Here is a tiny trained network, its code and every weight. The questions are about switching its units off for an input and a target symbol, where a switched-off unit gives its printed mean instead of its output.

import numpy as np


def w(rows, s, z=0):
    codes = np.array(rows[::2]) - 128.0
    scale = np.full(codes.shape[1], s)
    scale[-1] = z or s
    return codes * scale


def softmax(a):
    e = np.exp(a - a.max(-1, keepdims=True))
    return e / e.sum(-1, keepdims=True)


def log_softmax(a):
    a = a - a.max(-1, keepdims=True)
    return a - np.log(np.exp(a).sum(-1, keepdims=True))


def net(x, mask):
    ids = ['αβγεζηθλμξπσφψω'.index(c) for c in x.split()]
    T = len(ids)
    res = E[ids] + P[:T]
    u = 0
    for l in range(2):
        r = res
        for j in range(3):
            rows = slice(3 * j, 3 * j + 3)
            q, k, v = (r @ M[l][rows].T for M in (Q, K, V))
            z = softmax(np.where(np.tri(T) > 0, q @ k.T / 3**0.5, -1e9)) @ v
            o = O[l][rows]
            res = res + np.where(mask[u + j], z, o[:, -1]) @ o[:, :-1]
        u += 3
    return log_softmax(res[-1] @ U[:, :-1].T + U[:, -1])


Q, K, V, O = {}, {}, {}, {}
E = w([
[156,159,134,146,139,104,109,104,138,182],'α',
[165,119,98,116,171,89,160,128,184,137],'β',
[73,177,119,186,152,164,83,112,140,171],'γ',
[143,131,75,155,113,83,132,137,157,165],'ε',
[136,160,118,199,49,106,95,104,48,185],'ζ',
[132,130,99,162,152,143,108,195,125,151],'η',
[118,153,141,190,119,121,166,148,131,164],'θ',
[116,202,115,90,92,121,114,127,50,145],'λ',
[150,108,83,54,134,88,208,160,112,109],'μ',
[135,122,144,108,130,173,140,138,120,211],'ξ',
[123,40,127,160,66,115,134,154,122,88],'π',
[133,53,103,92,61,120,89,117,126,130],'σ',
[79,187,189,140,81,148,150,127,68,136],'φ',
[120,127,249,83,88,147,90,133,143,112],'ψ',
[51,129,94,137,133,172,185,86,165,162],'ω',
],0.021)
P = w([
[252,194,110,137,72,184,147,117,141,97],'0',
[201,106,92,151,192,121,112,47,35,99],'1',
[168,160,125,103,47,169,154,156,155,129],'2',
[130,82,117,115,180,69,119,57,54,153],'3',
[112,140,161,73,18,119,153,184,172,181],'4',
[63,45,153,92,168,21,105,72,75,177],'5',
[66,121,176,62,2,77,153,209,188,239],'6',
],0.0083)
Q[0] = w([
[163,127,127,120,18,172,153,114,199,161],'L0H1',
[131,72,150,114,83,146,107,147,92,150],'L0H1',
[81,185,136,159,104,31,178,160,126,163],'L0H1',
[131,146,147,106,250,60,61,171,109,146],'L0H2',
[136,130,163,143,214,127,47,58,132,24],'L0H2',
[139,157,148,104,54,154,134,137,177,89],'L0H2',
[131,126,144,108,132,116,124,152,97,217],'L0H3',
[160,117,153,89,111,200,144,161,131,140],'L0H3',
[117,170,121,125,67,154,144,154,168,145],'L0H3',
],0.024)
K[0] = w([
[140,78,141,94,45,205,144,87,173,157],'L0H1',
[109,130,119,104,79,189,106,181,152,118],'L0H1',
[19,79,162,85,121,62,118,148,151,212],'L0H1',
[220,125,110,124,170,112,152,233,135,217],'L0H2',
[251,175,76,159,200,193,90,140,103,77],'L0H2',
[113,147,137,129,79,188,151,95,177,76],'L0H2',
[55,89,181,90,126,85,137,155,123,192],'L0H3',
[62,111,135,99,137,128,141,81,144,121],'L0H3',
[46,97,110,83,121,156,149,176,148,115],'L0H3',
],0.022)
V[0] = w([
[127,218,86,107,55,91,150,141,196,61],'L0H1',
[91,68,127,87,152,169,110,132,3,85],'L0H1',
[149,134,126,141,129,201,169,220,88,115],'L0H1',
[169,84,179,201,104,131,191,95,86,45],'L0H2',
[91,132,20,136,92,95,136,114,140,200],'L0H2',
[175,72,62,92,75,131,53,119,168,137],'L0H2',
[239,83,149,85,118,147,204,135,90,99],'L0H3',
[75,101,92,144,164,216,182,40,145,126],'L0H3',
[182,197,132,132,190,180,63,178,111,97],'L0H3',
],0.011)
O[0] = w([
[59,102,140,44,182,115,95,157,137,202,68],'L0H1',
[143,153,129,105,65,192,171,108,88,77,29],'L0H1',
[126,81,153,127,82,127,79,179,90,114,209],'L0H1',
[29,116,100,136,94,69,95,82,138,219,29],'L0H2',
[123,146,113,90,254,148,115,247,146,75,253],'L0H2',
[150,188,63,94,84,142,20,137,86,108,166],'L0H2',
[83,117,141,142,208,224,169,174,167,85,237],'L0H3',
[186,76,155,141,177,131,118,114,66,151,52],'L0H3',
[140,133,116,99,166,56,178,179,182,55,51],'L0H3',
],0.0068,0.0038)
Q[1] = w([
[124,177,66,106,63,101,55,254,172,132],'L1H1',
[148,177,121,91,226,95,174,35,70,151],'L1H1',
[102,127,176,145,26,160,107,123,218,93],'L1H1',
[99,166,121,124,119,191,116,68,62,52],'L1H2',
[79,206,160,117,42,105,121,105,197,118],'L1H2',
[78,131,29,157,186,53,136,68,81,67],'L1H2',
[127,67,77,71,119,47,165,24,168,94],'L1H3',
[142,174,122,159,46,129,140,228,242,230],'L1H3',
[138,120,68,76,92,107,207,209,54,170],'L1H3',
],0.02)
K[1] = w([
[158,97,118,107,84,125,149,249,149,242],'L1H1',
[108,126,19,195,177,77,144,59,92,45],'L1H1',
[112,75,228,109,63,163,38,167,144,117],'L1H1',
[136,109,103,82,158,196,71,75,203,116],'L1H2',
[83,121,221,140,73,112,70,152,148,48],'L1H2',
[163,177,99,230,177,136,120,75,222,116],'L1H2',
[68,112,123,90,168,1,149,69,122,117],'L1H3',
[83,225,213,95,32,180,145,173,87,144],'L1H3',
[150,68,127,42,77,132,175,193,82,126],'L1H3',
],0.021)
V[1] = w([
[55,105,216,98,178,86,110,117,146,55],'L1H1',
[176,180,192,65,111,189,158,128,198,211],'L1H1',
[165,152,130,130,125,106,114,71,103,54],'L1H1',
[160,189,167,21,141,135,86,83,131,117],'L1H2',
[213,51,84,39,103,103,190,108,194,157],'L1H2',
[78,254,151,130,139,96,233,170,25,177],'L1H2',
[102,55,105,223,88,194,128,180,210,162],'L1H3',
[215,48,62,111,178,83,113,78,208,127],'L1H3',
[76,158,73,206,167,97,119,108,92,144],'L1H3',
],0.0084)
O[1] = w([
[90,116,192,54,102,158,129,171,173,186,107],'L1H1',
[156,68,111,209,23,193,90,98,163,105,253],'L1H1',
[146,194,187,81,141,92,160,113,131,139,33],'L1H1',
[127,118,186,75,84,187,151,109,187,139,159],'L1H2',
[126,102,91,138,97,178,127,166,188,252,95],'L1H2',
[123,81,35,158,180,121,163,50,166,31,150],'L1H2',
[105,163,204,184,141,105,96,212,104,176,249],'L1H3',
[135,82,137,146,2,225,45,123,216,220,26],'L1H3',
[134,104,130,159,140,119,81,84,152,39,34],'L1H3',
],0.0058,0.0059)
U = w([
[81,182,136,142,161,153,53,100,155,75,213],'α',
[209,136,114,218,57,174,169,220,142,64,60],'β',
[1,160,93,138,158,222,126,169,198,111,42],'γ',
[161,98,63,43,89,90,156,152,139,116,216],'ε',
[77,159,138,150,46,126,176,118,155,170,240],'ζ',
[92,70,126,178,132,61,194,136,138,132,90],'η',
[98,255,69,80,98,207,68,128,99,141,71],'θ',
[138,134,98,127,114,113,100,137,229,153,182],'λ',
[228,159,119,131,120,91,87,64,183,150,253],'μ',
[123,88,59,85,104,124,29,152,149,119,67],'ξ',
[172,164,104,78,121,14,95,253,198,122,30],'π',
[91,25,119,164,107,45,75,174,176,128,41],'σ',
[93,104,192,95,134,139,51,160,192,93,130],'φ',
[39,162,52,144,105,112,62,132,69,181,62],'ψ',
[176,21,166,104,210,167,86,97,65,198,186],'ω',
],0.0044,0.0024)

Each question gives the input, a string of symbols that net reads in full, and the target symbol t.
The units are the heads (3 rows each of Q, K, V and O). Each row of codes is followed by its name. A weight is (code - 128) times the scale printed after its matrix; where a second scale follows, it is the last column's (O and U).
mask holds one flag per head, layer by layer. A switched-off head (its flag False) gives its mean, the last column of its rows in O, instead of its output. The means were averaged over made-up inputs and are rounded, as every weight is.
A unit's drop is (log p(t) with every unit on - log p(t) with that unit switched off) / (log p(t) with every unit on - log p(t) with every unit switched off).
The circuit of an input: a set's keep is (log p(t) with only the set's units on - log p(t) with every unit switched off) / (log p(t) with every unit on - log p(t) with every unit switched off). Starting from all 6 units, units are removed one at a time, each time the one whose removal leaves the highest keep (on an exact tie, the one counted first), for as long as the keep stays at least 0.8.
circuit, biggest first: the units of the circuit, biggest drop first
most important unit: the unit with the biggest drop
heads that matter: for each layer, one digit per head in row order, 1 if its drop is at least 0.15 and else 0, layers parted by /
input ψ ξ ξ β η σ β, target θ: circuit, biggest first => (L0H2; L0H3; L0H1)
input φ α σ, target η: heads that matter => 110 / 011
input λ ξ η γ ε λ, target θ: circuit, biggest first => (L0H1; L0H2)
input ζ π μ ξ ξ μ γ, target β: circuit, biggest first => (L0H2; L1H1)
input α ξ ω μ σ ε γ, target θ: circuit, biggest first => (L0H2; L0H3)
input ω ψ μ, target ω: heads that matter => 001 / 000
input α ξ φ μ γ, target η: circuit, biggest first => (L0H2; L1H3)
input η α α ψ α σ ψ, target ζ: circuit, biggest first => (L0H2; L0H3)
input π α ξ η ξ γ β, target β: heads that matter => 010 / 100
input ω ξ ε ξ ζ, target β: most important unit => L0H1
input ξ μ ω ε ξ, target ω: heads that matter => 001 / 000
input ζ η ψ α, target μ: circuit, biggest first => (L0H1; L1H3; L1H1)
input η η η α φ η η, target η: circuit, biggest first => (L1H3; L0H2)
input α η λ π η, target ψ: circuit, biggest first => (L0H2; L1H2)
input ε η μ π, target σ: heads that matter => 111 / 101
input σ ψ η ε, target π: heads that matter => 011 / 100
input η γ γ ξ μ, target β: heads that matter => 101 / 000
input ξ ξ η σ, target ξ: heads that matter => 010 / 001
input μ ω η ζ λ, target ε: circuit, biggest first => (L1H3; L1H2; L0H1)
input γ η ξ α, target μ: most important unit => L0H1
input η ξ σ π ξ η α, target β: circuit, biggest first => (L1H1; L0H2)
input ξ γ ξ ψ ψ φ π, target ζ: most important unit => L0H3
